In the rows, zero is written as 128.
Each row of numbers belongs to one of the nodes below and depends on some of the facts about them. Some rows are named. Which node is each other row?

Some rows with their names:
ririr: [134 153 108 133 132 174 132 120 143 109 112 161 152 141 134 104 177 117
 137 123 134 134 129 138 134 121 139 124 134 103 146 141 138 136 125 131
 136 115 116 126 137 155 133 141 124 123 132]
zuguzur: [124  80  55  73 217 159  93 155 125 171 151 197  50 130 135  58 163 152
 146 155 117 146 216 173 165  78 139  98 104 139  93 179 132 176 152  89
 145 205  89 125 142 105 138 170  78 130 117]
pidrak: [128 132 107 140 120 156 117 133 116 154  96 151 115 128 137  93 153 131
 118 108 122 138 133 120 130 116  99 122 155 112 128 131 105 120 142 128
 155 141 112 127 128 116 138 147 131 146 140]
gonek: [137 147 138 130 146 154  88 105 139  70 137 154 183 138  86  82 129 145
 182  90 133 115 151 137 108 161 142  91 118  66 121 124 116 160  94 148
 159 121 113 154 137 135 125 152 147  93 162]
griges: [134 141 106 136 114 145 122 128 116 165  94 131 118 133 142  99 141 123
 118 120 126 139 124 129 124 112  90 125 159 119 126 137 107 139 157 130
 139 145 108 120 133 121 137 143 126 134 145]
klolam: [127 162 117 153 120 120 149 113 132 137 125 154 156 129 146 123 139 125
 129 138 134 157 135 139  95 120 124 139 164 116 112 125 158 154 146 104
 151 155 106 125 120 139 112 122 119 141 144]
votom: [100 101 183 179 111 132 189 140 154  87 148 126 128  40 139 140 127 165
  85 218  97 131 183  87 186 118 142 101  79 104  73  54 220  51 165 128
 115 142 116 148 150 146 109  99 159 153 133]
modraste: [142 152 114 129 140 172 119 113 144  98 117 161 163 141 125  98 162 129
 148 118 132 130 130 133 126 129 138 117 131  96 140 137 135 145 118 135
 143 115 116 132 141 153 131 139 132 119 141]
deki: [ 97 138 139 127 136 161 121 129 128 154  87 137 124 108 102 120 147 104
 150 169 126 180 174 209  99 149 181 150 125 128 172  23 161  97 101  94
 148 133 169 106  33 113  43 152 134 162 100]
grosken: [113 141 135 123 138 144 130 115 147 123 113 121 137 150 130 107 149  89
 138 146 124 123 136 147 137 122 133 113 113  93 142 117 153 137 139 136
 104 114 128 125 130 143 125 147 129  96 121]
brimogrur: [ 96 137 144 163 205  90  79 159 148 130 109 167  90 190 164  77 120  87
 137 132 107 149  99 136 187 115  83 115 172  84 148  87 151  97 150 163
 128 188 173  89 116 103 130 154 175 121  94]
ploklim: [ 92 114 148 112 112 150 119 123 136 136 112 147 124 163 132 114 134 135
 137 159 151 159 131 181 125 124 126 134  99 119 134  89 137 102 125 127
 130 116 154 100  98 101  84 143 128 120 135]
flotem: [135 150 106 133 135 171 129 119 142 109 118 155 159 138 132 107 171 122
 142 127 134 136 127 136 136 124 136 124 133 108 143 141 142 138 129 134
 135 116 120 125 143 156 133 134 125 122 131]
stazu: [109 126 128 145 134 126 125 140 124 148 107 112 109 118 127  96 116 112
 128 143 113 143 138 135 152 128 108 108 125 109 116  97 131 113 170 140
 115 152 135 126 128  99 137 146 146 111 142]
niflaflos: [112 126 129 143 135 128 124 140 122 148 107 114 111 121 129  96 115 109
 130 144 113 140 140 137 150 128 106 110 130 106 116  95 131 115 164 139
 123 155 135 123 122  97 135 148 144 112 141]
tritri: [131 148 130 154 121 128 140 115 134 128 126 170 141 134 146 118 152 132
 121 126 127 141 145 126  98 113 121 136 166 106 113 120 153 137 127 107
 165 153  99 129 115 143 111 130 120 158 135]
bradren: [132 110 146  91  97 132  89 125 127 181  70  57  88 179 151 128 125 147
 123 194 127 105 157 150 134 122  60 101 135  95 139 106 118 151 123 143
  92 135 125  85 124 139  85 134 171 118 112]
zefo: [157 134 136  77  85 168  94 103 149 141  79  79 138 206 158 148 171 154
 127 189 144  94 149 146 125 118  79 104 137  86 158 143 135 185  90 138
  86  94 107  82 147 200  82 119 158 116 106]
stikli: [ 65 151 166 150 235  82 107 172 132  96 110 191 119 230 175  93 124  72
 130 113 128 150  89 133 183 102 109 122 186  88 154  84 198  91 117 177
 115 199 174  80 134  94 114 125 182 111  73]
bodustar: [141 134 110 135 122 152 106 136 120 148  98 141 125 131 134  96 138 155
 131 130 127 139 137 130 139 126  94 115 154 110 125 126 110 132 136 135
 147 151 120 117 135 125 126 140 147 138 144]
dafem: [103 107 175 130 114 156 131 100 149 124 103 148  99 171 135 108 182  64
  94  95 116  59 155 107 127  92 119 109 114  59 151 115 129  99 106 132
 123  87  95 150 115 152 134 175 118 131  94]

Facts:
badri η tova; badri η bruma; badri η dristadek; badri η ririr; bezun η podrumor
bezun η flova; bezun η stiska; bradren η suvo; bradren η zefo; bradren η ketas
bretran η gonek; bretran η vabradrus; brimogrur η sofu; bunor η brovun; bunor η dremon
dafem η bragibe; dafem η vadrun; dafem η budre; dafem η sotel; dafem η klaklon
dafem η magre; dafem η flazase; deki η flofonas; deki η traplan; didra η brovun
didra η zefo; didra η klaklon; didra η bodustar; didra η stemi; dimal η dritas
drafles η zitrim; drafles η trasum; drafles η lerugi; drulol η zigem; drulol η peflun
druskeze η grusebro; druskeze η drigrekan; duvu η tritri; duvu η vumur; duvu η mesir
duvu η buvol; duvu η griges; duvu η dogrik; duvu η magre; febuk η taras
febuk η boros; floto η modraste; floto η rotrok; floto η brovun; floto η gonek
fomas η skiflu; fomas η zuguzur; gabrol η nezun; gogodram η bubefos; gogodram η skozos
gogodram η dibrur; grosken η stino; grosken η brasur; groskir η mesir; grusul η leskom
grusul η stiska; gusake η zuguzur; gustik η flotem; gustik η drurufli; gustik η tozur
kluku η rasin; koska η rona; koska η fusur; koska η mebrak; linin η fusur
lodo η pepu; lodo η todun; lodo η sopes; lodo η mamal; logre η bodustar
logre η plategruk; luflakol η zefo; luflakol η budre; lugror η lerugi; mabik η skamil
mabik η pogre; mibrer η bubefos; mibrer η zitrim; mibrer η griges; mibrer η tropo
mibrer η plogas; murerur η zefo; murerur η rakla; naplan η bragibe; naplan η dibrur
niflaflos η skires; niflaflos η grusebro; nuzis η zefo; nuzis η metri; pana η bubefos
pana η stiska; pana η dristadek; pana η magre; pana η pidrak; pezizu η pepu
pezizu η pogre; plilik η vabradrus; ploklim η ketas; ploklim η detre; ploklim η treskuvi
ploklim η traplan; pluvem η nodrus; pogrel η zuguzur; potu η magre; rifluske η skiser
ruklazis η flofonas; ruklazis η kekiskem; ruklazis η dristadek; ruklazis η dibrur; ruklazis η mebrak
skistal η skirem; skistal η budre; skomas η kekiskem; skopi η rasin; skopi η zetrun
skopi η rakla; skopi η zuguzur; stazu η plagron; stazu η zigem; stazu η drurufli
stikli η skamil; stikli η sofu; stotistok η guskugro; stotistok η zefo; stotistok η rakla
stotistok η brasur; stotistok η griges; stotistok η veva; tedro η flofonas; todro η gonek
todro η drodris; todro η taras; tubrek η skiser; tubrek η klolam; tubrek η plogas
votom η nezun; votom η nosas; badri Ξ b; bezun Ξ c; bodustar Ξ c
boros Ξ c; bradren Ξ c; bragibe Ξ c; brasur Ξ b; bretran Ξ a
brimogrur Ξ c; brovun Ξ b; bruma Ξ c; bubefos Ξ b; budre Ξ a
bunor Ξ a; buvol Ξ a; dafem Ξ a; deki Ξ d; detre Ξ e
dibrur Ξ a; didra Ξ d; dimal Ξ e; dogrik Ξ c; drafles Ξ c
dremon Ξ a; drifusta Ξ c; drigrekan Ξ c; dristadek Ξ a; dritas Ξ d
drodris Ξ a; drulol Ξ c; drurufli Ξ b; druskeze Ξ d; duvu Ξ d
febuk Ξ c; flazase Ξ c; flofonas Ξ c; flotem Ξ a; floto Ξ c
flova Ξ e; foga Ξ e; fomas Ξ c; fusur Ξ e; gabrol Ξ b
gogodram Ξ b; gonek Ξ a; griges Ξ c; grobu Ξ d; grosken Ξ a
groskir Ξ a; grusebro Ξ e; grusul Ξ e; gusake Ξ b; guskugro Ξ d
gustik Ξ a; kekiskem Ξ d; ketas Ξ b; klaklon Ξ b; klolam Ξ d
kluku Ξ d; koska Ξ c; leflepok Ξ a; lerugi Ξ c; leskom Ξ c
linin Ξ e; lodo Ξ b; logre Ξ a; luflakol Ξ b; lugror Ξ c
mabik Ξ b; magre Ξ d; mamal Ξ b; mebrak Ξ e; mesir Ξ b
metri Ξ a; mibrer Ξ e; modraste Ξ a; murerur Ξ d; naplan Ξ e
nezun Ξ c; niflaflos Ξ c; nodrus Ξ b; nosas Ξ c; nuzis Ξ a
pana Ξ e; peflun Ξ b; pepu Ξ a; pezizu Ξ a; pidrak Ξ c
plagron Ξ c; plategruk Ξ d; plilik Ξ e; plogas Ξ c; ploklim Ξ e
pluvem Ξ c; podrumor Ξ d; pogre Ξ d; pogrel Ξ d; potu Ξ a
rakla Ξ e; rasin Ξ c; rifluske Ξ e; ririr Ξ a; rona Ξ a
rotrok Ξ c; ruklazis Ξ c; skamil Ξ e; skiflu Ξ e; skirem Ξ d
skires Ξ b; skiser Ξ a; skistal Ξ e; skomas Ξ e; skopi Ξ d
skozos Ξ e; sofu Ξ b; sopes Ξ b; sotel Ξ a; stazu Ξ c
stemi Ξ e; stikli Ξ b; stino Ξ e; stiska Ξ b; stotistok Ξ b
suvo Ξ a; taras Ξ b; tedro Ξ d; tirenur Ξ b; todro Ξ a
todun Ξ c; tova Ξ a; tozur Ξ a; traplan Ξ d; trasum Ξ c
treskuvi Ξ c; tritri Ξ d; tropo Ξ b; tubrek Ξ a; vabradrus Ξ a
vadrun Ξ a; veva Ξ e; votom Ξ d; vumur Ξ d; zefo Ξ a
zetrun Ξ b; zigem Ξ b; zitrim Ξ b; zuguzur Ξ c

Name these rows:
No name comes twice in this set of rows, the named rows included.
[133 119 159  78  97 148 101 103 154 145  81  60 121 207 155 140 153 122
 130 196 135  87 157 153 132 122  86  99 118  80 156 121 148 172  98 141
  71  99 117  91 135 179  83 128 160  98  98] | nuzis
[110 156 114 112 133 150 161 137  87 131 104 150 158 154 134 115 146 127
 120 105 148 140 129 129 116 106 132 128 162 134 124 139 147 138 125 136
 135 147 104 118 150 107 119 118 124 122 136] | tropo
[116 117 123  97 103 148 118 118 137 141 119 154 129 187 158 120 147 165
 124 161 163 145 127 165 117 103  98 130 120 126 117 154 131 150 127 123
 131 124 115  96 142 128 101 129 116 121 145] | rakla
[130 161  83 148 120 128 144 128 113 171 106 109 139 120 137  99 118 109
 139 136 124 169 105 142 123 128 101 129 155 140 115 138 118 154 191 132
 125 152 123 120 138 106 151 136 127 104 166] | lerugi
[114 151 118 110 128 152 152 141  89 130  98 142 152 157 137 122 146 139
 119 113 149 137 132 134 121 105 127 125 160 131 127 136 149 140 116 140
 131 147 107 111 155 114 110 115 135 120 131] | brasur
[108 164 108 120 130 138 171 136  83 135 103 135 162 145 134 117 136 109
 126 108 151 150 121 138 110 108 134 131 158 143 118 144 150 147 143 134
 124 147 106 117 151 103 126 115 117 108 146] | zitrim
[124 149 112 129 127 183 134 117 137 130  97 160 143 137 118 104 185  92
 133 109 132 135 133 149 117 121 156 137 133 110 167 116 130 118 117 119
 140  97 127 129 105 146 122 159 112 135 121] | dibrur
[ 78  99 174 141 124 155 199 166 111  78 128 117 132  52 121 134 125 168
  76 189 115 120 174  84 206 110 152  90  73 123  84  63 209  38 152 162
  93 133 119 139 184 113 117  89 162 127 131] | gabrol
[132 152  94 146 118 136 133 132 113 167 101 123 133 125 138  97 129 113
 131 125 127 160 113 139 125 120 102 126 155 130 120 140 112 144 176 130
 134 148 120 120 134 113 149 140 123 118 157] | plogas
[ 72  79  91  41 240 139 129 161 103 147 160 181  55 154 126  71 146 121
 139 150 130 125 238 182 157  64 179  91  81 138  87 159 185 170 129  94
 109 208  84 128 147  79 116 162  74 102  93] | gusake
[121 150 127 143 127 148 134 123 131 137 108 164 141 122 128 119 158 122
 132 139 131 159 149 155  95 126 146 148 158 121 136  91 154 126 115  97
 162 143 122 125  86 136  87 135 120 164 125] | kekiskem
[136 127  92 127 139 151 110 141 119 155 107 148 111 129 138  92 144 142
 134 134 124 151 143 139 141 118 106 116 147 125 119 139 116 141 150 124
 143 161 116 115 134 118 133 145 128 134 139] | rasin
[107 146 130 122 133 147 157 141  91 125 105 159 142 152 135 115 149 120
 110  91 145 127 135 117 120  99 126 124 158 121 122 133 145 122 116 136
 139 144  96 123 151 109 124 122 127 131 130] | mesir

Now the same nodes, written a new way:
Some nodes and their rows:
peflun: [194 137 138 106  85 161 167  86 162 105  95 139 166  78 152 161 145 132
 126  93 163 169  89  94 111 177 134 162 146]
vumur: [169 148 157 129 159 165 132 112 128  95 115  84 129 167 142 126 153 145
  78  94 161 100 108  84 159 104 127 160 139]
gabrol: [128 104 153 115 106 140 139 105 168 102 141 124 156  94 106 104 162  82
 123 115 133 131  86 142 142 154 159 158 120]
dibrur: [112 170 146 121 168 119 142 139 152 109 115 133 144 175 145 145 144 146
  86  83 102  45 122  70 129 148 109  93 154]
fomas: [ 97  74 154 119 123 152 135 117 134 121 166 131 132  97 101 150 204 116
  71 134 143 155 155 174 155 136 172 146  76]
skiflu: [105 133 147 142 116 150 116 111 112  92 165 133 159  98 118 170 193 140
  77 139 133 138 149 114 142 129  96 155  79]
stazu: [187  96 152  95  65 136 162  85 178 158  88 171 120  73 126 132 149  99
 141 117 193 218 105 137 109 177 177 158 126]
tedro: [115 126 147 135 126 104 139 167 180 147 150 127 125  98 168  87 176  84
 110  91 130  65 119 100 144 181 143 125 110]
flofonas: [126 129 127 115 161 119 187 159 180 126 120 145 142 121 150 135 161 149
 115  87 102  32 163  76 141 167 106 101 131]
grusul: [140 132 167 137 127 124  91 121 169 126 131 154 127 173 119  74 160  98
 102 137 123 142  84 148 154 141 141 144 100]
flotem: [170 163 147 111  88 117 146  91 142 113  84 150 157  93 143 187 143 137
 128  85 169 178 119  58  89 160 126 140 165]
plategruk: [142 138 112 126 144 124 123 109 108  94 112  76 129 102 138 141 168 141
 104 124 172  82 109  74 141 136 116 132 126]
nodrus: [150 120 139 118 129 135 149 108 157  96 132 122 171 102 118 127 156 124
 110 104 126 112  94 101 140 151 115 149 136]
guskugro: [137 140 145 128 145 168 136 120 105  97 152  69 139 101 156 154 180 143
  76 110 176  79 144  76 149  94 128 142 124]
dritas: [164 121 134 140 128 110 142 122 138  97 126 105 140  97 117 144 162 115
 107  93 148 123 118  75 145 147 107 163 127]
metri: [ 94 165 144 111 145 146 137 102  98 117 125  95 143  98 134 160 175 153
 108 125 157  68 133  77 107 108 148 101 147]
murerur: [104 113 150 117 121 163 118 119 120 125 161  78 116  71 160 123 206 110
  89 138 187  98 128 122 139 117 183 136  92]
lugror: [160 104 182 100 114 127 168 110 155 118 150 129 135 127  92 104 142  73
 120  92 152 113 139 121 143 102 146 150 151]
grobu: [147 109 136 145 118 102 134 119 137  99 125 110 135  95 122 123 166 104
 110  94 159 127 105  89 148 149 128 159 130]
magre: [172 160 131 134 189 154 127 114 138  93  92  83 127 190 166 131 154 182
  69  96 152  82 104  74 165 126 101 137 143]
pidrak: [170 126 148 114 172 151 150 134 166 113 105 131 131 188 120 106 147 157
  79 102 108  93 125 137 167 132 117 121 135]

Name these rows:
No name comes twice in this set of rows, the named rows included.
[107  94 156 115 123 104 150 149 202 154 141 163 117 124 116  84 169  79
 120 112 116 101 132 163 148 179 164 118 101] | koska
[128 124 126 133  86  80  94  96 125  87 134 124 132 127  82  81 151  74
 128 165 163 111  99 123 139 132 106 122 121] | plilik
[148 104  99 118 122  95 129  99 102  78 113  97 125 137  81 135 147 135
 114 146 170  78 119 125 146 133 113 107 159] | rotrok
[169 140 159  98 172 177 173 106 128 100 133  96 142 162 124 150 152 166
  76 100 149  80 156  88 141  76 120 132 152] | griges
[158  95 190 105 105 140 156 124 159 134 171 125 122 136  89  80 137  52
 123  96 157 117 142 137 137  91 171 152 162] | drafles
[158 146 164 113 155 178 171 131 173  86 133 107 169 168 139 119 132 135
  79  88 121  52 101  95 146 124 117 132 159] | bubefos
[126 125 183 128 132 131  88 125 187 144 145 147 121 170 136  36 167  76
  94 144 130 119  83 161 148 132 162 140  94] | pana
[140 121 127 145 185 109 159  98 149 126 105 131 145  79  57 135 183 152
 165  90  87 117 125  60 149 120 126 171 157] | todun
[111 160 146 119 143 176 131 104  95  96 154 104 156  93 142 166 189 163
  68 138 147  97 159  67 119  87  89 133 101] | rakla
[165 136 144 128 167 161 138 124 167  81 116 116 161 189 138 124 134 149
  68  92 103  90  87 125 164 153 114 135 135] | stiska
[124 141 177 115 140 143 116  96 136 119 128 115 133 167 113 115 162  99
  97 113 144 124  97 124 122 100 171 141 153] | groskir

Now the same nodes, written a new way:
Some rows with their names:
stiska: [ 96 140 167 112  90  80  86 146 121  83 117 121 166 106 194]
vumur: [ 79 116 155  82 107 143 135 127 130  88 172 115 135 124 196]
pogre: [112 198 145  58 111 139 127 149  88 150 150 109 116 129 152]
mebrak: [140 139 102 131  63  93 135 101  90 111 141 152 168 104 126]
nezun: [134 152 152 107 158  74 121 129  91 140 138 138 143 166 160]
detre: [120 118  93 110  93 103 158 117  76 114 128 126 165 100 115]
zitrim: [101 138 167 112 113 108 114 160 117  81 116 113 179 118 212]
magre: [100 107 136  86  90 103 120 112 136 107 185 124 145 101 203]
klolam: [ 94 139 153  90 110 150 145 137 110 103 186 140 154 130 196]
pogrel: [ 62 142 116  91 159 164 131 129  80 101 146  94 114 136 151]
rona: [153 135 165  78  97 126  90 112 117 108 119 123 158  99 107]
skamil: [152 160 102 116 101 112 142 136  74 131 110 105 145 154 147]
dimal: [129 150 104 141 127 143 143 138 112 107 101 134 132 135 133]
tova: [145 126 167  91  99 131  85 109 120  91 138 140 163 103 128]
flazase: [107  97 151 118 154  69 113  91 123 117 141 127 148 145 162]
suvo: [112  82 128  75 135 114  71 107  64  93 135 119 145 134 138]
zuguzur: [105 125 163  81 155  89 151 121  71 129 138  70 162 152 153]
guskugro: [ 96 115 115  88 154 133 119 103  86 118 167  98 145 109 200]
plagron: [122 152 165  98 142  93 129 138 101 134 132 147 134 181 157]
fomas: [ 71 134 148 127 202 132 144 107  74 107 138 121 150 164 137]
flotem: [162 141 153  83 125 147  87 148  81 108 140 149 151 164 146]

Which node is each row?
No name comes twice in this set of rows, the named rows included.
[106 123 179 121 133 183  97 144 119  41 135 143 140 158 141] | tubrek
[161  71 135  58 145 119  97 122  88 117 130  71 175  95 145] | zefo
[104 100 180 114 138  81 142 115 107  91 162  97 179 146 185] | griges
[101 109 168 103 131  60 134  99 131 114 134 123 149 117 156] | bragibe
[ 90 106  98 144 138 142 147 110 124  84 102 119 132 124 123] | skistal
[120 134 183 115 115  70 135 107 114 120 146 151 166 124 137] | bruma
[ 62 105  99 107 177 170 127 108 136 103 137 144 104  90 137] | didra
[128  97 111  61 153  87 133 177 124 121 108 145 169  80 177] | brovun
[105  92 118 115 111 125 160 132 103  93 107  54 150 135 164] | veva
[103 125 176 124 121  64  98  85 132  99 144 132 154 142 174] | pidrak
[101 119 174 102 106  50 118  80  87 122 147 140 162 128 126] | flofonas
[ 92  98 155 114 159 176  95 127 148  48 112 142 132 114  96] | dafem
[106 138 130  96 163 123 131 150  55 105 112  92 198 101 177] | zetrun
[125 128 129  62 147  88 108 197 135 129  80 147 145 117 178] | taras

